Below is a small trained network, with its code and all its weights. Each question gives an input and a class and asks what happens when units are switched off, that is, made to give their printed mean instead of their output.

import numpy as np


def w(rows, s, z=0):
    codes = np.array(rows[::2]) - 128.0
    scale = np.full(codes.shape[1], s)
    scale[-1] = z or s
    return codes * scale


def f(y):
    return y / 2 * (1 + np.tanh(0.7978845608 * (y + 0.044715 * y**3)))


def log_softmax(a):
    a = a - a.max(-1, keepdims=True)
    return a - np.log(np.exp(a).sum(-1, keepdims=True))


def net(x, mask):
    res = np.array(x, float).reshape(1, 4) / 4 @ E
    y = f(res @ A[0][:, :-1].T + A[0][:, -1])
    res = res + np.where(mask, y, B[0][:, -1]) @ B[0][:, :-1]
    return log_softmax(res[-1] @ U[:, :-1].T + U[:, -1])


A, B = {}, {}
E = w([
[208,2,71],'x0',
[160,114,14],'x1',
[126,131,133],'x2',
[89,19,144],'x3',
],0.0074)
A[0] = w([
[95,143,122,7],'n1',
[144,125,122,3],'n2',
[217,121,128,34],'n3',
[171,164,186,243],'n4',
[180,113,122,156],'n5',
[152,169,129,179],'n6',
[138,87,137,184],'n7',
[62,75,123,246],'n8',
[71,166,152,206],'n9',
[154,41,109,94],'n10',
[124,127,108,241],'n11',
[213,180,93,228],'n12',
[77,77,189,192],'n13',
[130,93,113,1],'n14',
[201,51,126,133],'n15',
[87,126,160,248],'n16',
[85,169,244,228],'n17',
[230,68,177,35],'n18',
[84,248,145,253],'n19',
[69,83,75,19],'n20',
],0.012,0.0019)
B[0] = w([
[99,202,141,123],'n1',
[101,151,174,119],'n2',
[42,176,102,155],'n3',
[175,74,66,172],'n4',
[97,158,94,158],'n5',
[211,132,116,154],'n6',
[151,171,36,163],'n7',
[180,77,84,184],'n8',
[73,132,54,183],'n9',
[138,177,79,218],'n10',
[156,51,145,150],'n11',
[220,114,40,199],'n12',
[180,53,112,191],'n13',
[111,142,140,140],'n14',
[88,191,26,225],'n15',
[148,116,89,165],'n16',
[96,98,14,236],'n17',
[116,254,121,188],'n18',
[180,107,70,255],'n19',
[142,106,189,157],'n20',
],0.0055,0.0075)
U = w([
[172,127,127,247],'0',
[113,131,117,217],'1',
[1,246,109,148],'2',
[130,144,135,114],'3',
[71,202,193,1],'4',
],0.0096,0.0019)

Each question gives the input, the list of numbers given to net, and the class t.
The units are the neurons (one row each of A and B). Each row of codes is followed by its name. A weight is (code - 128) times the scale printed after its matrix; where a second scale follows, it is the last column's (A, B and U).
mask holds one flag per neuron, in row order. A switched-off neuron (its flag False) gives its mean, the last column of its row in B, instead of its output. The means were averaged over made-up inputs and are rounded, as every weight is.
A unit's drop is (log p(t) with every unit on - log p(t) with that unit switched off) / (log p(t) with every unit on - log p(t) with every unit switched off).
The circuit of an input: a set's keep is (log p(t) with only the set's units on - log p(t) with every unit switched off) / (log p(t) with every unit on - log p(t) with every unit switched off). Starting from the 12 units with the biggest drops (on a tie, the unit counted first), units are removed one at a time, each time the one whose removal leaves the highest keep (on an exact tie, the one counted first), for as long as the keep stays at least 0.8.
units of the circuit, in order: the units of the circuit, biggest drop first
most important unit: the unit with the biggest drop
k most important neurons: the k neurons with the biggest drops, biggest first
drop of u: that unit's drop, to one decimal
input [-2,7,-6,-8], class 0: units of the circuit, in order -> [n12; n19]
input [8,-6,8,-3], class 2: most important unit -> n18
input [-3,-8,8,1], class 1: 2 most important neurons -> [n17; n13]
input [6,2,5,-4], class 2: 2 most important neurons -> [n3; n15]
input [0,-5,2,-8], class 0: 2 most important neurons -> [n19; n4]
input [-4,6,4,-6], class 0: 2 most important neurons -> [n12; n19]
input [6,-4,3,3], class 2: 2 most important neurons -> [n18; n15]
input [7,-2,4,4], class 2: drop of n15 -> 0.3
input [-5,-8,8,4], class 1: drop of n17 -> 0.2
input [-4,0,-4,-5], class 0: drop of n19 -> 0.4
input [8,-6,-4,3], class 2: drop of n18 -> 0.4
